Below are the code and all the weights of a small trained network. Each question names an input and a class and asks about switching units off, where a switched-off unit gives its printed mean instead of its output.

import numpy as np


def w(rows, s, z=0):
    codes = np.array(rows[::2]) - 128.0
    scale = np.full(codes.shape[1], s)
    scale[-1] = z or s
    return codes * scale


def f(y):
    return y / 2 * (1 + np.tanh(0.7978845608 * (y + 0.044715 * y**3)))


def log_softmax(a):
    a = a - a.max(-1, keepdims=True)
    return a - np.log(np.exp(a).sum(-1, keepdims=True))


def net(x, mask):
    res = np.array(x, float).reshape(1, 8) / 4 @ E
    y = f(res @ A[0][:, :-1].T + A[0][:, -1])
    res = res + np.where(mask, y, B[0][:, -1]) @ B[0][:, :-1]
    return log_softmax(res[-1] @ U[:, :-1].T + U[:, -1])


A, B = {}, {}
E = w([
[151,133,144,137,122,112,122,108,155,108,122],'x0',
[121,140,120,108,147,122,113,111,128,161,120],'x1',
[237,96,136,135,216,65,91,222,118,160,151],'x2',
[209,73,114,170,58,208,63,103,217,235,108],'x3',
[95,213,107,125,54,91,44,178,209,158,244],'x4',
[185,122,27,134,34,90,66,80,41,105,126],'x5',
[129,102,170,58,73,156,39,192,133,58,1],'x6',
[185,248,60,172,141,184,138,186,184,87,47],'x7',
],0.0083)
A[0] = w([
[96,174,111,62,172,64,148,136,106,133,101,142],'N0',
[111,68,197,81,83,85,134,101,70,173,162,227],'N1',
[88,161,110,143,102,127,88,148,145,137,201,153],'N2',
[158,155,50,176,207,125,202,36,121,149,239,160],'N3',
[191,102,144,154,164,93,94,226,94,166,134,63],'N4',
[95,87,98,32,132,119,89,171,172,90,81,79],'N5',
[94,199,155,79,119,95,106,160,185,96,182,87],'N6',
[116,130,207,97,173,181,178,151,198,168,158,126],'N7',
[42,140,134,125,89,188,136,59,124,127,106,124],'N8',
[91,2,127,93,78,83,128,118,127,150,151,120],'N9',
[88,187,130,74,122,58,147,123,101,105,128,87],'N10',
[182,77,213,158,152,94,82,123,131,98,165,251],'N11',
[139,87,132,133,113,191,123,60,181,136,114,128],'N12',
[147,68,82,146,84,129,144,183,150,235,86,65],'N13',
[178,124,145,144,111,203,97,118,121,176,162,33],'N14',
[194,72,125,122,201,153,210,62,75,99,53,150],'N15',
[157,175,145,96,106,89,66,174,149,124,176,164],'N16',
[192,108,122,126,178,54,123,196,111,186,107,63],'N17',
[117,181,143,131,159,34,162,157,61,78,126,61],'N18',
[53,87,200,121,159,172,133,179,198,139,165,203],'N19',
[91,111,159,131,181,92,161,163,147,140,62,236],'N20',
[159,220,40,160,158,180,109,184,129,122,64,196],'N21',
[107,61,164,93,133,120,62,112,118,123,162,186],'N22',
[150,96,59,140,61,99,84,108,55,128,147,144],'N23',
[138,175,119,192,148,116,162,155,183,114,61,186],'N24',
[176,90,172,183,155,215,30,89,167,225,142,6],'N25',
[141,147,113,151,92,70,102,129,28,165,106,194],'N26',
[175,146,66,126,87,99,127,124,125,90,113,169],'N27',
[150,139,180,39,91,135,79,155,103,91,84,131],'N28',
],0.0089,0.0014)
B[0] = w([
[124,59,200,206,125,111,101,115,160,129,171,174],'N0',
[138,154,93,60,151,126,132,123,147,119,159,217],'N1',
[138,111,60,99,138,190,108,166,94,149,129,191],'N2',
[213,113,202,92,131,237,154,120,205,124,102,253],'N3',
[48,233,132,149,32,163,132,79,187,152,104,200],'N4',
[216,118,175,122,134,188,175,130,213,98,81,181],'N5',
[151,112,103,153,125,153,100,125,62,192,154,193],'N6',
[183,144,128,163,171,111,71,97,107,95,41,200],'N7',
[75,227,140,147,18,110,136,58,156,150,146,195],'N8',
[122,165,142,88,163,113,163,162,141,80,181,200],'N9',
[127,73,153,139,94,116,68,101,97,136,147,185],'N10',
[79,156,82,98,115,106,151,110,140,130,146,187],'N11',
[89,122,141,137,126,114,113,119,93,106,168,181],'N12',
[79,56,209,168,120,109,126,141,97,92,162,187],'N13',
[123,75,204,143,107,101,118,163,70,126,154,172],'N14',
[111,141,60,59,122,196,43,187,51,208,189,227],'N15',
[178,159,59,131,122,175,88,136,109,181,163,193],'N16',
[13,189,77,172,41,143,184,73,195,133,92,198],'N17',
[96,34,205,191,70,84,111,131,122,140,126,204],'N18',
[156,187,97,124,156,74,106,125,81,97,39,201],'N19',
[130,153,111,149,119,143,92,138,106,122,94,174],'N20',
[107,123,164,61,211,52,160,103,160,94,231,222],'N21',
[110,95,145,77,187,86,140,118,180,119,118,182],'N22',
[152,193,151,160,227,121,91,83,48,72,2,207],'N23',
[108,161,136,83,121,71,84,131,103,100,167,182],'N24',
[129,102,179,136,103,105,58,134,120,98,139,226],'N25',
[166,154,133,160,145,106,97,94,154,120,88,182],'N26',
[104,129,104,161,186,106,142,152,159,135,95,176],'N27',
[189,89,130,91,88,206,159,133,201,126,150,195],'N28',
],0.0076,0.013)
U = w([
[30,228,107,162,42,136,163,42,189,173,119,173],'0',
[113,14,208,211,111,76,67,153,120,135,160,7],'1',
[155,133,20,82,143,194,36,191,88,231,159,170],'2',
[186,190,121,179,248,80,106,99,112,117,1,108],'3',
[244,101,166,112,138,216,196,132,239,145,108,134],'4',
[104,175,126,55,237,35,172,134,186,122,219,105],'5',
],0.0085,0.0012)

Each question gives the input, the list of numbers given to net, and the class t.
The units are the neurons (one row each of A and B). Each row of codes is followed by its name. A weight is (code - 128) times the scale printed after its matrix; where a second scale follows, it is the last column's (A, B and U).
mask holds one flag per neuron, in row order. A switched-off neuron (its flag False) gives its mean, the last column of its row in B, instead of its output. The means were averaged over made-up inputs and are rounded, as every weight is.
A unit's drop is (log p(t) with every unit on - log p(t) with that unit switched off) / (log p(t) with every unit on - log p(t) with every unit switched off).
The circuit of an input: a set's keep is (log p(t) with only the set's units on - log p(t) with every unit switched off) / (log p(t) with every unit on - log p(t) with every unit switched off). Starting from the 12 units with the biggest drops (on a tie, the unit counted first), units are removed one at a time, each time the one whose removal leaves the highest keep (on an exact tie, the one counted first), for as long as the keep stays at least 0.8.
circuit, biggest first: the units of the circuit, biggest drop first
top k neurons: the k neurons with the biggest drops, biggest first
drop of u: that unit's drop, to one decimal
input [-6,-5,1,-7,-8,4,2,-7], class 2: circuit, biggest first -> [N15]
input [-6,-8,1,0,7,4,-7,-5], class 2: top 4 neurons -> [N2; N5; N16; N28]
input [1,4,-4,-2,-3,7,-2,8], class 5: top 2 neurons -> [N21; N7]
input [7,-8,1,-4,2,-5,0,-4], class 3: circuit, biggest first -> [N19; N7]
input [-3,-4,1,-8,-6,-3,6,-5], class 1: top 2 neurons -> [N18; N0]
input [1,-6,8,2,-3,1,6,1], class 0: top 2 neurons -> [N4; N17]
input [-7,-7,-6,3,7,-1,-5,2], class 2: top 2 neurons -> [N2; N17]
input [-8,7,8,4,2,3,-5,6], class 0: top 2 neurons -> [N17; N4]
input [-5,1,5,-4,2,-6,2,3], class 3: top 3 neurons -> [N7; N19; N8]
input [7,6,5,4,2,5,-1,-1], class 0: top 4 neurons -> [N17; N4; N7; N19]
input [-2,1,8,-3,2,2,-8,0], class 0: top 2 neurons -> [N17; N4]
input [0,0,-1,-5,3,2,7,-7], class 4: circuit, biggest first -> [N28; N5]
input [2,-3,-2,5,-2,-5,-1,1], class 1: top 2 neurons -> [N23; N25]
input [5,3,-4,2,-1,-7,6,6], class 3: circuit, biggest first -> [N19]
input [7,-5,-5,-6,8,-6,3,-8], class 2: circuit, biggest first -> [N6; N2]
input [2,-5,-2,5,-6,-8,0,-3], class 3: drop of N19 -> 0.4
input [-7,3,-2,6,-5,-8,6,-7], class 3: drop of N7 -> 0.5
input [-7,8,-5,-7,-5,-6,-3,8], class 5: drop of N20 -> -0.2
